Below is a small trained network, with its code and all its weights. Each question gives an input and a class and asks what happens when units are switched off, that is, made to give their printed mean instead of their output.

import numpy as np


def w(rows, s, z=0):
    codes = np.array(rows[::2]) - 128.0
    scale = np.full(codes.shape[1], s)
    scale[-1] = z or s
    return codes * scale


def f(y):
    return y / 2 * (1 + np.tanh(0.7978845608 * (y + 0.044715 * y**3)))


def log_softmax(a):
    a = a - a.max(-1, keepdims=True)
    return a - np.log(np.exp(a).sum(-1, keepdims=True))


def net(x, mask):
    res = np.array(x, float).reshape(1, 8) / 4 @ E
    y = f(res @ A[0][:, :-1].T + A[0][:, -1])
    res = res + np.where(mask, y, B[0][:, -1]) @ B[0][:, :-1]
    return log_softmax(res[-1] @ U[:, :-1].T + U[:, -1])


A, B = {}, {}
E = w([
[122,44,45,157,2],'x0',
[188,166,94,162,133],'x1',
[151,115,126,118,129],'x2',
[115,122,116,111,131],'x3',
[79,163,152,187,128],'x4',
[57,141,166,162,114],'x5',
[91,113,153,114,121],'x6',
[122,136,136,138,127],'x7',
],0.0063)
A[0] = w([
[31,122,127,77,107,232],'N1',
[167,162,100,18,110,183],'N2',
[110,73,42,196,46,111],'N3',
[126,216,113,218,101,254],'N4',
[109,185,184,163,185,65],'N5',
[95,109,26,132,41,95],'N6',
[195,184,62,166,138,172],'N7',
[93,158,184,79,180,96],'N8',
[52,129,187,145,82,84],'N9',
[120,108,147,99,237,123],'N10',
[104,82,140,125,33,73],'N11',
[190,141,142,166,131,22],'N12',
[220,162,13,210,182,240],'N13',
[253,32,89,80,198,172],'N14',
[137,229,157,73,190,53],'N15',
],0.0066,0.0028)
B[0] = w([
[136,108,216,129,189,210],'N1',
[21,23,116,208,64,183],'N2',
[210,251,49,120,134,253],'N3',
[49,96,240,83,238,225],'N4',
[123,171,38,178,63,170],'N5',
[191,253,34,160,144,226],'N6',
[169,58,224,65,180,183],'N7',
[215,206,73,167,50,169],'N8',
[92,148,217,112,81,158],'N9',
[247,185,36,244,101,172],'N10',
[214,242,103,89,73,176],'N11',
[208,136,100,90,115,106],'N12',
[43,83,211,59,158,250],'N13',
[29,80,145,169,96,241],'N14',
[252,227,49,161,33,185],'N15',
],0.0048,0.0035)
U = w([
[254,211,73,158,130,109],'0',
[81,82,148,170,167,252],'1',
[149,117,196,52,181,191],'2',
[132,102,178,92,165,145],'3',
[115,86,131,186,194,119],'4',
[111,82,175,118,139,55],'5',
],0.0061,0.0028)

Each question gives the input, the list of numbers given to net, and the class t.
The units are the neurons (one row each of A and B). Each row of codes is followed by its name. A weight is (code - 128) times the scale printed after its matrix; where a second scale follows, it is the last column's (A, B and U).
mask holds one flag per neuron, in row order. A switched-off neuron (its flag False) gives its mean, the last column of its row in B, instead of its output. The means were averaged over made-up inputs and are rounded, as every weight is.
A unit's drop is (log p(t) with every unit on - log p(t) with that unit switched off) / (log p(t) with every unit on - log p(t) with every unit switched off).
The circuit of an input: a set's keep is (log p(t) with only the set's units on - log p(t) with every unit switched off) / (log p(t) with every unit on - log p(t) with every unit switched off). Starting from the 12 units with the biggest drops (on a tie, the unit counted first), units are removed one at a time, each time the one whose removal leaves the highest keep (on an exact tie, the one counted first), for as long as the keep stays at least 0.8.
units of the circuit, in order: the units of the circuit, biggest drop first
most important unit: the unit with the biggest drop
top k neurons: the k neurons with the biggest drops, biggest first
drop of u: that unit's drop, to one decimal
input [-7,-6,3,6,-6,-3,7,-7], class 0: most important unit	N10
input [4,8,1,0,4,-2,-5,-3], class 2: units of the circuit, in order	[N13; N7; N4]
input [-2,4,6,-3,-7,-7,2,5], class 1: units of the circuit, in order	[N14; N2]
input [-7,-7,-2,2,-4,-4,-3,-5], class 0: top 2 neurons	[N10; N15]
input [5,7,1,-1,1,-5,-2,-3], class 2: units of the circuit, in order	[N13; N7]
input [-7,-3,-7,8,1,4,-4,5], class 0: top 3 neurons	[N15; N8; N10]
input [-8,-2,-8,-4,7,-8,-5,3], class 0: top 2 neurons	[N15; N10]
input [-7,-2,6,-1,5,6,3,0], class 0: drop of N15	0.3
input [-7,4,6,-8,7,-1,4,-2], class 0: drop of N8	0.2
input [-8,-6,1,-1,0,8,6,1], class 0: drop of N5	0.1
input [-4,8,-1,-3,1,-7,-7,-6], class 2: top 2 neurons	[N13; N7]
